Below are the code and all the weights of a small trained network. Each question names an input and a target symbol and asks about switching units off, where a switched-off unit gives its printed mean instead of its output.

import numpy as np


def w(rows, s, z=0):
    codes = np.array(rows[::2]) - 128.0
    scale = np.full(codes.shape[1], s)
    scale[-1] = z or s
    return codes * scale


def norm(h):
    return h / np.sqrt((h * h).mean(-1, keepdims=True) + 1e-5)


def f(y):
    return np.maximum(y, 0)


def softmax(a):
    e = np.exp(a - a.max(-1, keepdims=True))
    return e / e.sum(-1, keepdims=True)


def log_softmax(a):
    a = a - a.max(-1, keepdims=True)
    return a - np.log(np.exp(a).sum(-1, keepdims=True))


def net(x, mask):
    ids = ['βγηθλμξπστψω'.index(c) for c in x.split()]
    T = len(ids)
    res = E[ids] + P[:T]
    r = norm(res)
    for j in range(2):
        rows = slice(3 * j, 3 * j + 3)
        q, k, v = (r @ M[0][rows].T for M in (Q, K, V))
        z = softmax(np.where(np.tri(T) > 0, q @ k.T / 3**0.5, -1e9)) @ v
        o = O[0][rows]
        res = res + np.where(mask[j], z, o[:, -1]) @ o[:, :-1]
    y = f(norm(res) @ A[0][:, :-1].T + A[0][:, -1])
    res = res + np.where(mask[2:10], y, B[0][:, -1]) @ B[0][:, :-1]
    return log_softmax(norm(res)[-1] @ U[:, :-1].T + U[:, -1])


Q, K, V, O, A, B = {}, {}, {}, {}, {}, {}
E = w([
[160,1,54,87,54,243],'β',
[123,103,139,130,112,169],'γ',
[124,159,140,172,121,164],'η',
[219,29,63,158,157,208],'θ',
[110,127,83,149,131,178],'λ',
[114,53,141,204,195,99],'μ',
[89,142,126,166,121,144],'ξ',
[103,161,130,139,90,148],'π',
[117,150,179,168,102,142],'σ',
[116,86,84,127,134,175],'τ',
[135,139,127,135,92,175],'ψ',
[97,111,139,122,107,145],'ω',
],0.0067)
P = w([
[162,128,137,46,168,94],'0',
[147,232,34,217,2,48],'1',
[128,144,243,108,154,172],'2',
[143,233,28,215,8,48],'3',
[99,133,227,122,156,181],'4',
[140,231,31,218,11,49],'5',
[84,133,216,129,150,189],'6',
[142,233,33,219,14,51],'7',
[70,134,213,132,141,193],'8',
[141,225,29,223,16,48],'9',
[62,130,214,132,131,196],'10',
[150,228,32,219,9,51],'11',
[53,130,213,130,122,201],'12',
],0.0066)
Q[0] = w([
[193,99,133,214,93,98],'head 1',
[108,58,100,115,140,131],'head 1',
[147,100,108,189,51,125],'head 1',
[160,187,98,240,61,165],'head 2',
[68,147,118,196,127,34],'head 2',
[25,177,150,10,80,157],'head 2',
],0.012)
K[0] = w([
[248,140,91,77,158,40],'head 1',
[196,106,99,119,73,122],'head 1',
[177,89,111,40,141,101],'head 1',
[182,206,114,79,190,129],'head 2',
[93,154,162,123,175,37],'head 2',
[29,145,162,114,89,193],'head 2',
],0.013)
V[0] = w([
[147,181,23,59,118,129],'head 1',
[108,60,93,98,1,202],'head 1',
[234,153,146,216,183,203],'head 1',
[49,104,131,103,159,148],'head 2',
[113,112,23,91,94,231],'head 2',
[118,185,138,4,24,170],'head 2',
],0.007)
O[0] = w([
[118,108,69,44,96,15,160],'head 1',
[157,233,47,162,39,156,252],'head 1',
[118,3,217,195,87,79,160],'head 1',
[95,68,141,87,168,180,145],'head 2',
[33,142,190,119,165,82,224],'head 2',
[197,113,183,179,220,51,173],'head 2',
],0.0063,0.0035)
A[0] = w([
[105,174,200,152,199,119,126],'neuron 1',
[122,104,108,125,78,171,145],'neuron 2',
[109,164,109,162,84,108,177],'neuron 3',
[141,111,179,6,201,131,214],'neuron 4',
[116,155,121,152,112,181,115],'neuron 5',
[131,82,165,167,137,148,228],'neuron 6',
[118,114,137,88,199,106,253],'neuron 7',
[146,129,91,109,169,83,125],'neuron 8',
],0.014,0.0042)
B[0] = w([
[134,64,97,93,144,166,199],'neuron 1',
[113,163,173,144,156,115,232],'neuron 2',
[132,101,115,130,138,151,245],'neuron 3',
[151,2,61,123,139,226,166],'neuron 4',
[122,153,176,100,85,133,221],'neuron 5',
[127,151,131,110,109,151,255],'neuron 6',
[157,139,108,94,64,151,170],'neuron 7',
[101,137,174,127,150,140,170],'neuron 8',
],0.019,0.0079)
U = w([
[162,110,141,137,157,65,253],'β',
[109,167,220,111,111,180,137],'γ',
[90,66,135,221,73,124,90],'η',
[94,111,119,47,83,61,126],'θ',
[147,70,92,81,114,209,142],'λ',
[47,138,88,118,168,122,141],'μ',
[205,169,127,53,148,92,156],'ξ',
[138,192,89,111,200,159,108],'π',
[153,197,51,126,51,135,117],'σ',
[125,130,121,198,199,158,132],'τ',
[247,140,159,201,119,170,41],'ψ',
[212,88,177,104,23,83,40],'ω',
],0.011,0.0054)

Each question gives the input, a string of symbols that net reads in full, and the target symbol t.
The units are the heads (3 rows each of Q, K, V and O) and the neurons (one row each of A and B). Each row of codes is followed by its name. A weight is (code - 128) times the scale printed after its matrix; where a second scale follows, it is the last column's (O, A, B and U).
mask holds one flag per unit, heads first, then neurons. A switched-off unit (its flag False) gives its mean, the last column of its rows in O or B, instead of its output. The means were averaged over made-up inputs and are rounded, as every weight is.
A unit's drop is (log p(t) with every unit on - log p(t) with that unit switched off) / (log p(t) with every unit on - log p(t) with every unit switched off).
The circuit of an input: a set's keep is (log p(t) with only the set's units on - log p(t) with every unit switched off) / (log p(t) with every unit on - log p(t) with every unit switched off). Starting from all 10 units, units are removed one at a time, each time the one whose removal leaves the highest keep (on an exact tie, the one counted first), for as long as the keep stays at least 0.8.
units of the circuit, in order: the units of the circuit, biggest drop first
unit that matters most: the unit with the biggest drop
k most important neurons: the k neurons with the biggest drops, biggest first
heads that matter: for each layer, one digit per head in row order, 1 if its drop is at least 0.15 and else 0, layers parted by /
input θ τ β β β η ψ λ, target η: unit that matters most : head 1
input β μ σ β μ β π π β β β μ, target σ: heads that matter : 10
input γ β β σ, target τ: units of the circuit, in order : [head 2; neuron 5; neuron 7]
input σ η θ β η ψ, target ψ: units of the circuit, in order : [head 2; neuron 1; head 1]
input ψ σ μ ψ π β β β β β θ μ, target β: units of the circuit, in order : [head 2; head 1]
input τ γ θ β η ξ η ω, target μ: heads that matter : 10
input θ β β η, target η: heads that matter : 10
input ψ σ ξ β μ β, target β: heads that matter : 11
input σ β λ μ, target ψ: units of the circuit, in order : [head 2; neuron 1]
input σ β β β β θ, target ψ: heads that matter : 01
input η σ μ γ β σ, target ω: units of the circuit, in order : [head 1; head 2; neuron 4; neuron 2]
input γ π θ σ β μ β π γ θ β η, target τ: heads that matter : 11
input β σ β β θ π η β ψ γ β σ, target σ: heads that matter : 10
input β ψ γ τ, target σ: units of the circuit, in order : [head 1]
input τ μ β β π π π σ η θ, target μ: 4 most important neurons : [neuron 8; neuron 5; neuron 4; neuron 1]
input β γ ω, target λ: heads that matter : 00
input μ σ θ θ β β μ θ, target γ: heads that matter : 11
input β β β β σ, target λ: heads that matter : 01
input ξ β η, target λ: heads that matter : 00
input ξ η ω μ σ, target λ: heads that matter : 10
input θ β γ π λ τ, target η: heads that matter : 10
input η μ γ θ β ω π ξ, target ω: 2 most important neurons : [neuron 2; neuron 4]
input γ μ β η ω β λ η η ξ μ β, target τ: 3 most important neurons : [neuron 5; neuron 6; neuron 7]
input β η θ β μ, target λ: 2 most important neurons : [neuron 1; neuron 2]
input μ λ β β θ η θ τ μ ω, target γ: most important neuron : [neuron 2]
input ψ μ π θ σ μ μ ψ, target β: 2 most important neurons : [neuron 6; neuron 5]
